m =
 72  85  86  75  70  57
 90  53  92  98 127  60
 66  61  90  79  90  33
140 122 114 124  88 126
 74  71  94  85  91  46
 91  82 113 105 105  56
 94  72  97 103 130  87
m[0][0] -> 72
m[4] -> [74, 71, 94, 85, 91, 46]
m[2] -> [66, 61, 90, 79, 90, 33]
m[1][5] -> 60
m[2][2] -> 90
m[5][2] -> 113
m[5][4] -> 105
m[4][4] -> 91
m[6][1] -> 72
m[:, 1] -> [85, 53, 61, 122, 71, 82, 72]
m[0][4] -> 70
m[6][2] -> 97
m[:, 3] -> [75, 98, 79, 124, 85, 105, 103]
m[5][3] -> 105
m[0][1] -> 85
m[:, 4] -> [70, 127, 90, 88, 91, 105, 130]

data =
[[ 85  55 143  95 106 119 115  83]
 [ 99 102  63 116  65 109  73 101]
 [129 101 136  69 111  98  69  87]
 [ 45  96  66 123 115  94  73  90]
 [ 44 109 133  55  97  86  98 104]
 [106  98 120 142  87 117  97  84]
 [ 94 105  80  89 106 121 117 102]
 [172  86 101 105 115 101 127 124]
 [123  81  93  76  76  80  85  96]
 [107 104  71  36 100  90  97  92]]
data[0][0]	85
data[9][2]	71
data[5][0]	106
data[6][1]	105
data[1]	[99, 102, 63, 116, 65, 109, 73, 101]
data[:, 2]	[143, 63, 136, 66, 133, 120, 80, 101, 93, 71]
data[8][7]	96
data[0][7]	83
data[3][5]	94
data[3][0]	45
data[3][4]	115
data[:, 5]	[119, 109, 98, 94, 86, 117, 121, 101, 80, 90]
data[5][5]	117
data[:, 1]	[55, 102, 101, 96, 109, 98, 105, 86, 81, 104]
data[7][0]	172
data[:, 7]	[83, 101, 87, 90, 104, 84, 102, 124, 96, 92]
data[4][1]	109
data[8][2]	93
data[7]	[172, 86, 101, 105, 115, 101, 127, 124]
data[2][1]	101
data[6][7]	102
data[9][7]	92
data[:, 4]	[106, 65, 111, 115, 97, 87, 106, 115, 76, 100]
data[8][4]	76
data[3][1]	96
data[4][5]	86
data[3][7]	90
data[8][0]	123
data[:, 0]	[85, 99, 129, 45, 44, 106, 94, 172, 123, 107]

X =
[[101  79  47 121 126]
 [101  66 104  90 103]
 [140  84  88 101 121]
 [ 98  90 110 124 102]
 [ 95 108 141 125  96]
 [103 109  86  84  68]
 [106 123 131 125 112]
 [123  67  70  90 113]
 [ 99  84  88  93 117]
 [107  96 134 111  79]
 [107  78 117 133  88]
 [ 85 104  34  84  99]]
X[0,0] -> 101
X[8] -> [99, 84, 88, 93, 117]
X[:, 0] -> [101, 101, 140, 98, 95, 103, 106, 123, 99, 107, 107, 85]
X[0,3] -> 121
X[5,1] -> 109
X[4,1] -> 108
X[4,0] -> 95
X[2,4] -> 121
X[2,2] -> 88
X[11,3] -> 84
X[11,4] -> 99
X[4,2] -> 141
X[:, 4] -> [126, 103, 121, 102, 96, 68, 112, 113, 117, 79, 88, 99]
X[4,3] -> 125
X[10,2] -> 117
X[1,1] -> 66
X[0,2] -> 47
X[0] -> [101, 79, 47, 121, 126]
X[9] -> [107, 96, 134, 111, 79]
X[8,4] -> 117
X[8,3] -> 93
X[7,3] -> 90
X[5,3] -> 84
X[6] -> [106, 123, 131, 125, 112]
X[8,2] -> 88
X[8,1] -> 84

a = (130, 34, 153, 90, 108)
a[0]: 130
a[3]: 90
a[1]: 34

x =
[[107 132  73 107 131  50 130 127 128 129 128 100  60]
 [ 72 110  52  71  81 121 104 104 104 104 105 100 100]
 [109  69 105 110  24 130  69  72  71  70  71 100 126]]
Rows and columns are counted from 0.
(0, 0) = 107
(0, 3) = 107
(2, 1) = 69
(0, 11) = 100
(0, 4) = 131
(1, 1) = 110
(2, 8) = 71
(2, 12) = 126
(0, 2) = 73
(1, 6) = 104
(1, 3) = 71
(0, 5) = 50
(1, 7) = 104
(1, 11) = 100

grid = [ 27 136 118 129 162  54 159  70  92 170 133 117  66]
grid[0]	27
grid[12]	66
grid[9]	170
grid[6]	159

B =
155 125  50  50
 31 125 139  57
 68  56  84 120
 90 107 129 131
 79 104 134 134
172  76  97 149
B[0][0]: 155
B[3][3]: 131
B[0][3]: 50
B[4][0]: 79
B[5]: [172, 76, 97, 149]
B[2]: [68, 56, 84, 120]
B[2][1]: 56
B[3][0]: 90
B[5][0]: 172

A =
86	132	87	109	133	96	85	91	145	86	87	109
121	92	124	92	100	107	122	125	84	116	121	117
86	91	86	92	89	90	86	85	93	88	86	87
77	117	69	118	104	91	73	70	126	82	76	78
98	97	97	100	96	98	98	97	97	99	98	96
163	98	167	110	105	141	165	165	77	158	163	143
A[0,0] => 86
A[3,1] => 117
A[0,9] => 86
A[0,4] => 133
A[5,1] => 98
A[2,7] => 85
A[0,5] => 96
A[1,9] => 116
A[3] => [77, 117, 69, 118, 104, 91, 73, 70, 126, 82, 76, 78]
A[5,5] => 141
A[4] => [98, 97, 97, 100, 96, 98, 98, 97, 97, 99, 98, 96]
A[2,1] => 91
A[0,3] => 109
A[2,10] => 86
A[2,6] => 86
A[:, 9] => [86, 116, 88, 82, 99, 158]
A[1,2] => 124
A[2,2] => 86
A[5,3] => 110
A[4,5] => 98
A[4,0] => 98

W =
 85  55  60  85  48 123 169  90
 45  72  26 133 104  63  82  59
 32 106  71  90 121  67 104  75
108  94  52 174  57  93 108  38
106 160  61  82  55  98 120  77
165  38 114  37 164  85  35 152
W[0, 0]	85
W[3, 7]	38
W[0]	[85, 55, 60, 85, 48, 123, 169, 90]
W[4, 6]	120
W[0, 4]	48
W[4, 0]	106
W[5, 0]	165
W[4, 2]	61
W[1, 2]	26
W[5, 7]	152
W[2, 3]	90
W[2, 6]	104
W[0, 2]	60
W[0, 5]	123
W[5]	[165, 38, 114, 37, 164, 85, 35, 152]
